U: [  2  -4  -1  -5  -6  12  -4   0  -5  10   1   3  -4   3 -11  -8   9   7
   2   0   8  11  -2   7  -1  -4  -2   9   3  -2  -6   3 -10  -7   2 -11
  -7  -3  -1  -8  -4 -56  -9   5   4  -9 -12  -5  -4  -9   1   1]
L: [ -7  -4   4   5   5   7  -8   6  -7   4   0  -3  -8  -1 -10 -15   3   4
   6   0   5  -1   0   1   0   4  -8  12   5  -6  -5   5  -6  -3  -4  -8
  -6  -4  -1  -1  -5 -30 -10   4  -3  -6 -13  -3  -6 -13   5  10]
A: [  3   4   7  -6  -1   7  -6  -5  -1   7  -1   4  -5   3  -8  -1   0   1
   1  -6   2   6  -3   5   1 -10  -6  11   2   1  -7   7  -8  -3   2 -12
  -4   2  -1  -3  -4 -31  -9   1   4  -1  -7  -1  -1  -4   1   8]
H: [  8   5   0 -11  -1   0   9  -6   2   9  -5   6   1   7  -6   3  -2   1
  -9  -9  -1  13   2   6  -4  -6   1  -4   0   8   1  -5  -1  -9  -4  -1
  -3   1   1   0  -5   5  -5  -3   6  -1   2  -1  10  11  -4   0]
P: [  3   1   4 -11   0   6   1  -4   2  11  -5   3  -4   6 -10   0  -2   2
  -4  -7   3   9   3   7  -5  -9  -2   3  -2   6  -3  -1  -5 -10   0  -7
  -8   2  -1  -1  -6 -22 -10   5   8  -2  -7   0   7   7  -1   6]
N: [ -4  -1   5   1   3   7  -9   4  -7   6   2  -5 -10   0 -10 -10   3   3
   6  -1   8  -2  -1   3  -1  -4  -7  13   4  -7  -5   5  -4  -1  -2 -11
  -4  -1  -1   0  -9 -29 -15   3   0  -4 -14  -5  -5  -6   7   7]
all H: [-5] | 11 32 41 43
all A: [-6] | 4 7 20 27
step +1: [-3 -4] | [-2 -3]

T: [-40  38 -39  37 -39  39  39  37]
G: [-40  38 -39  38 -40  40  40  38]
Y: [ 41 -40  41 -40 -41  41  41  39]
M: [-40  38 -39  38  41 -41 -41 -39]
S: [ 42 -40  41 -40  41 -41 -41 -39]
W: [-39 -39  41 -40  41 -39 -41 -39]
all T: [37] | 4 8
step -1: [-39 -41] | [-40 -42]
step -1: [-40  41 -39 -41] | [-41  40 -40 -42]
all W: [-39] | 1 2 6 8

R: [-13  13  18 -11 -29 -21   1   5 -10  -2]
E: [-14   8  22  11 -16 -29 -24  -7   5   2]
F: [-13  17   8 -25 -24   0  -1 -12  14  45]
K: [-13  20 -28  -6  -2   5  45 -25 -10   0]
step +1: [14] | [15]
step +1: [20] | [21]

bofu: [ 13   8   5   4 -11  43  -7 -22 -16]
bimig: [ -2   1  11   4  36 -37 -13   6  -2]
ripo: [-11 -15 -15  -8   3 -43  15  12  13]
Nep: [-24  16  -2 -17 -17 -24   8 -27  16]
Rem: [ 11  14  11  23 -11  25  34  -4  -9]
zume: [ 23  19  23  -3 -19  -5 -10 -13  31]
Firop: [ -2   1  11   4  36 -37  16   3  18]
Mik: [ -1  -8  -4  -7  27 -31 -13 -27 -18]
mezen: [ 15  -9  -9  -4 -24  43  -4  -9  -8]
step +1: [ 36 -37] | [ 37 -36]
all mezen: [-9] | 2 3 8

C: [ 29  28  28  29  27 -44  29  28]
Z: [-27 -26 -27  30 -27  41 -27  41]
Q: [ 29  28  28  29  29  29  29 -44]
X: [-29 -29 -29 -29 -29  46 -29  45]
step -1: [-27  41 -27] | [-28  40 -28]
all C: [29] | 1 4 7
step -1: [28] | [27]
step +1: [-26 -27  30 -27] | [-25 -26  31 -26]
step -1: [-27 -26 -27  30] | [-28 -27 -28  29]
all Q: [28] | 2 3
step +1: [-26] | [-25]

J: [  0  18  12  -4  37  -4   0  -2  -9  22  23  -5   1  -7  14   4  40   5
  -2   8 -32  -5  18  -4   0 -10   0]
V: [ -2 -30  12   6   4   4  -3  -4   7  -9 -18   0  -1  -3  -3  -1 -29  -8
   1   1  17  -1 -16   6   4  -5  -8]
B: [  0  18  12  -4  37  -4  -1  -2  11  -6  23  -5   1  -7  14   4   5   5
  -2   8 -32  -5  18  -4   0 -10   0]
D: [ -4  -4  12  -4  37  -4  -5  -5  -9  -4  23  -5   1  -4  14   4  40   5
  -2   8 -32  -5  14  -4   0 -10   0]
step -1: [8] | [7]
step -1: [ 1 -4 14  4] | [ 0 -5 13  3]
all D: [-5] | 7 8 12 22
all D: [-4] | 1 2 4 6 10 14 24

bosin: [-22 -15 -15 -48   9  30]
Vapo: [  8 -37  22   9  -2 -31]
tes: [ 20 -25  18  16   1 -25]
roga: [12 -6 -5 16  9 18]
tedo: [ 19 -47 -47  19  19 -47]
vuf: [  8 -37  22   9  -2 -30]
tof: [-9 -6 -5 16  9  8]
miloz: [12 -6 -5 16  9  8]
step +1: [-22 -15] | [-21 -14]
all tedo: [-47] | 2 3 6
step -1: [19] | [18]
step +1: [12] | [13]

kela: [ -1   1 -11   0  -2  -3   1   1  -1   5  -6  -1 -16   2   1  -3  -1]
zufuf: [-37 -20  17  -6 -54 -11 -11 -36  -4 -48   2 -15  17 -24 -52  10  22]
fufal: [ -7  -7 -22 -11 -17 -12 -17 -17 -11   4 -17  -8  -2  -5   2 -15 -17]
Fifik: [-17 -21 -22 -23 -17 -21 -23 -21 -24 -18 -23 -21 -21 -19 -17 -23 -25]
mosa: [-4 -1  2 -3 -3 -3  0 -3 -1 -4  1 -2 -1 -2 -3 -2  1]
step -1: [-21 -22] | [-22 -23]
all fufal: [-17] | 5 7 8 11 17
all mosa: [-3] | 4 5 6 8 15
all kela: [-1] | 1 9 12 17

kup: [ 10 -18  18  22 -20  -1   1  -9  22  -5 -18 -24   8   2 -20   9 -13 -20
   0  -7  -3  -4   7   3   2   2   7 -10   0   0 -20  13  -3   5  -1  10
   4  -7  10  -7 -15   0  -1  15 -16  11   7   9   8   5   4  -4]
gobif: [ 19 -11  25  26 -43  27 -30 -11 -11  33 -13  -2  16 -10  12  28   3  12
 -17 -15 -39  -6 -17 -34  16 -10 -22  -4 -23  -7  -1   8 -30   0   9  18
  10 -10   1  29   7   9 -11   7 -21  13  -2  21   8 -10   1 -36]
vipe: [ 10 -18  18  22 -20  -1   1  -9  22  -5 -18 -24   8   2   8   9 -13  -4
   6  -7  -3  -8  13   3   2   2   7 -10   0   0 -20  13  -3   5  -1  10
   4  -7  10  -7 -15   0  -1  15 -16  11   7   9   8   5   4   1]
Gaz: [-18  16  -2  31  12 -36   9  -1   6  32  -2 -46  18  -1  40   6  25 -35
   0 -13 -24  51  -2 -10  36  -7  -2  25  16   7 -21  29  -5  24  15 -28
  -7  -4  -7  11 -40  -6  -9  19   6 -29  22  -5  14  31  -7 -40]
Zipi: [  9  -7   6  12  -7  -1  -9  -5   6 -13  -9 -11   5   0  -5  13  -9   4
   6  -2   5 -13  -3   2 -20   3  -4   0   4   2  -8   9   4  -3   2   2
   4 -13   5  -8 -12   0 -14   8 -10  12  -3   0   1   1   8  -2]
gake: [ -1   5   3  10 -13 -17 -13   1   9 -11 -10 -22   0   5  20  26 -19  14
  -2 -28   5   0  -9   3 -13  15 -12   7  23 -19  -6  12  -5  -2  -8 -19
  26 -11  -8   1 -20 -15 -16 -11 -12   2  -3  36  12   2  20  -4]
demu: [-18  -6  11  28  -9 -35   1  -9  13   3 -17 -45   9  -9  33  15 -18   1
   8 -26  -3  14   6  -3   0  -4  -4   3  13  11 -25  23  -2   8  -5 -19
  14  -8 -11   5 -29  -7 -12   0 -13  -3  -3  17  26  26  11  -6]
fos: [ -1  27   4  19 -11   8 -30   2  10  19  -1  -5   8   1  20  32   9   3
  -2 -26 -25  17 -28 -21   7  -9 -26  27  14  -7  17  10 -26   2   3 -16
  21 -18 -15  35   0  -7 -19 -11  -8 -13  -7  31  -1   4  11 -34]
geb: [ -7   2  -4  20  11 -37  11   1  16  -5  -8 -30   1  -3  20   2  10 -31
  -3   3   2  27   8   8   8  -7   4  16  13   1 -13  16   6  12   6 -16
  -8 -10   0  -5   0   1  -9  18   8 -17   0 -22   5  16  -2 -17]
besa: [ 10  -7  -7  -1  -8 -12 -12   7  14   2   1 -12  15   5   6  20  11  -7
  -7  -4 -12   6 -12 -23   0   0 -22  24  -2 -12  10   5  -3  -4   7 -19
  20 -16   4  13  -7   0 -24   3   7  -8 -10  -1 -14 -15  13 -30]
step +1: [ -5 -18 -24   8] | [ -4 -17 -23   9]
all besa: [-7] | 2 3 18 19 41
all geb: [1] | 8 13 30 42
all besa: [-24] | 43
all demu: [-3] | 21 24 46 47
all besa: [-12] | 6 7 12 21 23 30
all kup: [-20] | 5 15 18 31

rodak: [ 11  42   1   4  25   6 -35  38   5  -4  -7   6  -7  -4   6  -1  12   5
 -10   3  25 -14  15   5]
Mefi: [ 11  42  -1   4  25   6 -35  38   5  -4  -7   6  -7  -4   6  -1  12  -7
 -10  -5   8   6   4 -16]
gar: [ 11  42   1   4  25   6 -23  38   5  -4  -7   6 -34  -4   6  -1  12  -7
 -10   3  -9 -14  15 -11]
all Mefi: [-10] | 19
step +1: [-7  6] | [-6  7]
all rodak: [5] | 9 18 24

gesab: [  6  16  -6 -27  17  14]
Loze: [ 8 14  4  5 10 26]
figim: [-15  25   8 -27  20 -14]
nal: [  8  -2  -4  32  -8 -23]
mub: [  0 -13 -14   2  -8 -13]
varib: [-17 -12 -13  -5 -13  31]
rotaz: [  8  14   4   5  10 -10]
mesiv: [  8  -8  16 -12  12  28]
step -1: [-15  25] | [-16  24]
step -1: [-12] | [-13]
all mub: [-14] | 3
step +1: [ 6 16 -6] | [ 7 17 -5]
step -1: [-27  17] | [-28  16]
step +1: [-2] | [-1]

lonav: [ 0 -2  0 -1  8]
madup: [  0   7   6   0 -45]
Zabov: [  0 -10  -1   3 -11]
step +1: [7] | [8]
all madup: [7] | 2
all madup: [0] | 1 4
step +1: [3] | [4]
step -1: [ 0 -2  0] | [-1 -3 -1]

Pozud: [-23   9 -48   3]
duge: [0 0 0 0]
zemi: [ -1 -12 -28  46]
kir: [ 6  1 -4 -3]
pebel: [-2  8  5  7]
mivup: [  6   7   5 -13]
rugaz: [ 7  8 -6  7]
all duge: [0] | 1 2 3 4
all rugaz: [7] | 1 4
all zemi: [46] | 4
step +1: [ 8 -6] | [ 9 -5]

sekif: [-11   4  -3   5 -21 -24  17   2   4 -10 -23 -16  15   3  -3 -14   4   4
  -3   4  -3 -24   2   5  22  -9   5  -2  14  -4  25 -11   5 -32   0  -3
 -16   6 -17   9   0  -3  -2  25  26  25  25]
Vazot: [  1   7  -6   6 -23 -22   7   0  -3 -19 -16  -4  17  -6   4 -23   8   4
  -1   6  -3 -19  -9  10  15  -4  -1 -13  22 -13  27  -7   2 -35   3  -1
  -9   1 -12  20   5   5  -2   1  18  -9  -1]
tef: [ -6   4  -5  -2 -11 -12   9   1   2  -6  -5  -7   7   1  -5  -6   2   2
  -1   2  -2 -12 -17   3  12  -5   5  -3   7  -1  13  -6   2 -16   2  -3
  -8   6  -9   4   0   3  -1   2  11  -2  -3]
Zigo: [-10  -1  -8   9 -19 -20  11   1   2 -11 -11 -12  13  -3  -1 -14   4   3
  -2   4  -3 -19   3   6  17  -6   2  -6  13  -6  22  -8   3 -28   2  -6
 -11   9 -13  11   1   1  -2   2  18  -2  -3]
buli: [-17   9 -11  -2 -35 -33  13   2  -2 -27 -19  -7  25   2  10 -37  11   5
  -2   9  -4 -30 -20  14  24  -7   4 -17  30 -17  41 -11   3 -52   3  -5
 -14   3 -20  28   6   6  -3   1  32 -12  -3]
sel: [-11   5  -7   1 -22 -21   8   1  -2 -17 -21  -3  16  -6  12 -22   7   4
  -1   6  -4 -20  -6   9  16  -4   2 -12  20 -10  26  -7   2 -33   0  -2
 -10   1 -12  18   4   4  -2   1  20 -11  -4]
paz: [ -9   4  -6   5 -17 -17   8   1   0 -12 -12  -6  13   2   3 -14   5   3
  -1   4  -2 -17 -16   6  14  -4   1  -6  14  -7  20  -6   2 -26   2  -4
 -10   2 -11  13   2   2  -2   1  16  -4  -2]
zes: [-11  -4 -11   4 -19 -26  23   3   8  -6 -12 -21  13   2  -9  -8   1   4
  -4   3  -4 -26   3   2  26 -12   8   3   8   2  24 -13   6 -29   2 -10
 -21  10 -19   2  -2   3  -2   4  26   9  -8]
vonek: [ -7   2  -3  -7 -15 -12   0  -1  -4 -13  -9   3  12   0   9 -19   6   2
   0   4  -1 -10 -16   8   6   0  -1 -12  17 -11  17  -3   0 -22   3  -1
  -3  -3  -6  16   5   3  -1  -1   6  -9   1]
gan: [ -3  -7  -5  15  -4 -10  14   1   7   4 -12 -15   2   9   0   8  -3   2
  -2  -1  -2  -5   5  -3  13  -7  -4   6  -5   7   5  -7   4  -6   0  -6
 -10   0  -9  -7  -4   8   0   3  12  12  -7]
pogok: [ -6   2  -6  -3 -11 -15  13   2   4  -2  -7 -10   8  12  -7  -3   1   3
  -2   1  -3 -15   1   2  15  -7   4   1   5  -1  14  -8   3 -17   0  -4
 -12   3 -11   2  -1   3  -2   2  17   5  -4]
vaneb: [-10   9  -3  -7 -22 -16  -1   0  -7 -24  -5   3  17 -17  10 -28  11   3
   0   7  -3 -13 -19  13   7   1  -3 -19  26 -17  25  -4   0 -33   2  -4
  -1  -1  -7  26   8  -5  -2  -1  11  -9   2]
all sekif: [-3] | 3 15 19 21 36 42
all gan: [0] | 15 35 38 43
all tef: [-5] | 3 11 15 26
all paz: [-17] | 5 6 22

